[  73  -93   -1  -50   17  -22   -6 -100   14   -2  -10   69  -90  -97
  -16  -11   -9  -80   30  -68] = kugur
[ -4  29  84 104   7 -27 -18  13  19  52  54  17  -6  -6 -10  51  52  72
 -28 -15] = kat
[ 87 -80   1  21 -69 -56  82 -82 -78  75  66  56 -68 -71  77  63  70 -26
  73  -1] = mozu
[-23  40  61  96 -39 -32  37  30 -48  90  70 -19  19  -5  37  68  80  74
   4  25] = vur
size: [ 87 -80   1  21 -69 -56  82 -82 -78  75  66]	11
size: [ -4  29  84 104   7 -27 -18]	7
size: [  73  -93   -1  -50   17  -22   -6 -100   14   -2  -10   69  -90  -97
  -16  -11   -9  -80   30  -68]	20

[-42 -38 -29   9  -5] -> zelor
[ 33 -21 -25 -22 -25] -> faka
[-50  22  27  44  20] -> lipid
[41 59 43 -2 -8] -> medom
[ 33 -21  45 -22 -25] -> Bafis
[100  81  61  32  16] -> fes
size: [-42 -38]	2
size: [41 59 43 -2 -8]	5
size: [-42 -38 -29]	3
size: [ 33 -21 -25 -22]	4
size: [ 33 -21 -25]	3
size: [41 59]	2
size: [ 33 -21  45 -22 -25]	5

[-12  26 -11  -3   4   8   8  13 -11   5  -5  -2 -18 -19   8  -3 -39 -27] : pozu
[  3  -7   4   8  -8 -41  -5 -30  37 -19  -3 -15   9  13 -80  -5  13 -32] : Kap
[  4   9 -15   7  11  15  22   0 -23   3  31 -15  -1  15   3  -1 -29 -34] : Nure
[  9   7 -60  20 -27 -63   7  13  10 -17  55   5 -98  34  59  -4 -18 -66] : Peg
[ 18  13  24  -3  -9  11  22  14  26  -5  -5 -17 -12   5   0  -4   5 -10] : pavi
[ 26 -28  27   2 -12 -11 -34  37   9  13 -27  34  44  -5 -15   5 -10  29] : Rupa
[ 17 -10   3  24  -7 -39   9 -35 -13 -23 -35  29 -16   6  -5  22  24 -15] : gari
size: [  4   9 -15   7  11  15  22]	7
size: [9 7]	2
size: [18 13 24 -3 -9 11]	6
size: [  9   7 -60  20 -27 -63   7  13  10 -17  55   5 -98  34  59  -4]	16
size: [  3  -7   4   8  -8 -41  -5 -30  37 -19  -3 -15   9  13 -80  -5  13 -32]	18

[  3  39  -8 -34 -77 -36  73  17  31 -54  42 -34 -45  65 -24  -1 -51 -81] = bek
[-36  22 -21  27  41 -30 -48  22 -57  27 -50  48  42  15  13 -36  49  27] = sezu
[ 24  18 -44 -53  19  22  31 -29 -29  16  -2 -26  11 -13 -24 -35  -2  18] = pigep
[ 12  -1  29  -4 -54  -6  42  10  52 -38  44 -26 -41  26  -3  34 -40 -51] = betet
[  1   7 -51 -20  76  23 -34 -27 -73  55 -51  16  55 -40  -6 -53  47  72] = Runil
[ -5  -2  61  38 -71 -26  29  41  78 -51  51   0 -46  50  17  60 -36 -67] = kiro
[-34  42 -31  -2 -10 -52  -3  26 -41  -9 -25  20   9  50  -7 -41  12 -27] = Zega
[ -7  13  48  25 -78 -37  41  43  67 -56  50  -5 -48  65   9  46 -40 -79] = zada
[-26   2 -15  32  63  -5 -63   8 -55  43 -54  50  51 -15  19 -28  57  55] = sagi
[ -5  52 -24 -41 -76 -48  72  19  14 -54  33 -31 -40  75 -29 -19 -47 -85] = Vutuk
size: [-26   2 -15  32  63  -5 -63   8]	8
size: [ 12  -1  29  -4 -54  -6  42  10  52 -38]	10
size: [ -5  52 -24 -41 -76 -48  72]	7
size: [  3  39  -8 -34 -77 -36  73  17  31 -54  42 -34]	12

[-36  20  10 102  -6 -32] = Noru
[  7  20   3 -12 -13   7] = koz
[ 46  78 -31 -72 -13  39] = kekuz
size: [  7  20   3 -12 -13   7]	6
size: [  7  20   3 -12]	4
size: [46 78]	2
size: [ 46  78 -31 -72 -13]	5

